Each row has a name. Each question is about the rows just above it. Places in a row count from 0.

j288: [178 125 127 144 129 176 169 124 148  95 118 102  96 129 117 150 152 125
 156  99 100 149 162 108 111  94 137 137  90 112  71 196  97 156  75  77
 140 106 112 181  90]
j895: [103 114 101 138 111 165 176 161 122 145  74 160 137 107  85 149 105  91
  86 117 130  91 116 126 109 177  97 128  89 111 178 104  97  71 161 163
 101  55  95 169  80]
j191: [178 125 127 144 129 176 169 124 148  95 118 102  96 129 117 150 152 125
 156  99 100 149 162 108 111  94 137 137 146 147 153  94 156  93 163 156
  98  93 117 153 134]
Where does [178 125 127 144 129 176 169 124 148  95 118 102  96 129 117 150 152 125
 156  99 100 149 162 108 111  93 137 137  90 112  71 196  97 156  75  77
 140 106 112 181  90] differ from j288, and what was there? | 25, [94]
One entry of j895 was changed: [103 114 101 138 111 165 176 161 122 145  74 160 137 107  85 149 105  91
  86 117 130  91 116 126 109 177  97 128  89 111 178 104  97  71 161 163
 101  54  95 169  80]. Where, and from what? | 37, [55]

j480: [128 119 124 129 138 122 129 125 132 138 134 130 130 133 128 131 130]
j552: [126 119 124 142 131 125 128 120 131 133 129 132 132 129 126 122 136]
j338: [116 163 134 143 133 209 145 141 133 113 124 124 132 141 127 128 118]
j668: [128 119 124 129 138 122 129 125 132 138 134 130 130 133 126 119 137]
j661: [125 120 126 119 127 122 125 128 131 128 131 128 129 130 126 124 129]
j569: [122 122 123 126 130 124 127 124 133 130 130 129 130 133 125 123 132]
j400: [128 118 125 149 118 120 123 111 130 124 124 136 132 119 126 130 135]
j927: [132 120 134 103 135 124 126 136 127 131 134 126 123 135 129 130 128]
j760: [134 128 135 131 122 122 127 121 129 122 127 125 128 124 127 125 130]
j3: [130 132 135 131 113 109 130 120 129 106 109 107 129 127 128 104 121]
j361: [130 130 130 121 115 121 128 124 128 110 113 122 124 125 129 124 123]
One entry of j400 was changed: [128 119 125 149 118 120 123 111 130 124 124 136 132 119 126 130 135]. Where, and from what? | 1, [118]
One entry of j3 was changed: [130 132 135 131 113 109 130 120 129 106 109 107 128 127 128 104 121]. Where, and from what? | 12, [129]

j952: [106 145 111 149 130 155 143 134]
j684: [107 145 108 155 137 163 147 139]
j667: [ 68 151 138 126 107 192 115 117]
j792: [ 68 151 138 126 107 192 101 117]
j11: [128 110 141 106 105 130  98 101]
j13: [151 114 126 129 131 108 122 125]
j608: [121 151 118 155 161 126 149 161]
j642: [100 141 134 125 116 149 121 123]
j618: [118 122 143 114 114 146 110 114]
j980: [111 123 146 110 108 152 107 109]
j496: [139  71 162  61  55 115  51  45]
Changed j642: [100 141 134 125 116 149 120 123]. Place and old value: | 6, [121]
Where does [121 151 118 156 161 126 149 161] differ from j608, and what was there? | 3, [155]
Where does [139  70 162  61  55 115  51  45] differ from j496, and what was there? | 1, [71]
One entry of j642 was changed: [100 141 134 125 117 149 121 123]. Where, and from what? | 4, [116]
One entry of j667 was changed: [ 68 151 138 126 107 192 115 116]. Where, and from what? | 7, [117]
Changed j952: [105 145 111 149 130 155 143 134]. Place and old value: | 0, [106]
Changed j980: [111 123 147 110 108 152 107 109]. Place and old value: | 2, [146]

j932: [183 176 143 148 188 150 182 163 196 192 183 179 207 153 157 182 111 140
 193 191 141]
j962: [113 112 108 100 113  84 109  52 110 105 109 108  84  65  92  50 127  84
 111 110  77]
j279: [113 112 108 100 113  84 109  52 110 105 109 108  84  65  92  50 127  84
 111 110 124]
Where does [113 112 108 100 113  84 109  52 110 105 109 107  84  65  92  50 127  84
 111 110  77] differ from j962, and what was there? | 11, [108]
Where does [183 176 143 148 188 150 182 163 196 192 183 179 207 153 157 182 111 140
 193 191 142] differ from j932, and what was there? | 20, [141]
Changed j932: [183 176 143 148 188 150 182 163 196 192 183 180 207 153 157 182 111 140
 193 191 141]. Place and old value: | 11, [179]
Where does [113 112 108 100 113  84 109  52 110 105 109 108  84  65  91  50 127  84
 111 110  77] differ from j962, and what was there? | 14, [92]
One entry of j932 was changed: [183 176 143 148 188 150 182 163 196 192 183 179 207 153 157 182 111 140
 193 190 141]. Where, and from what? | 19, [191]
One entry of j279 was changed: [113 112 108 100 113  84 109  52 110 105 109 108  84  65  92  50 127  83
 111 110 124]. Where, and from what? | 17, [84]

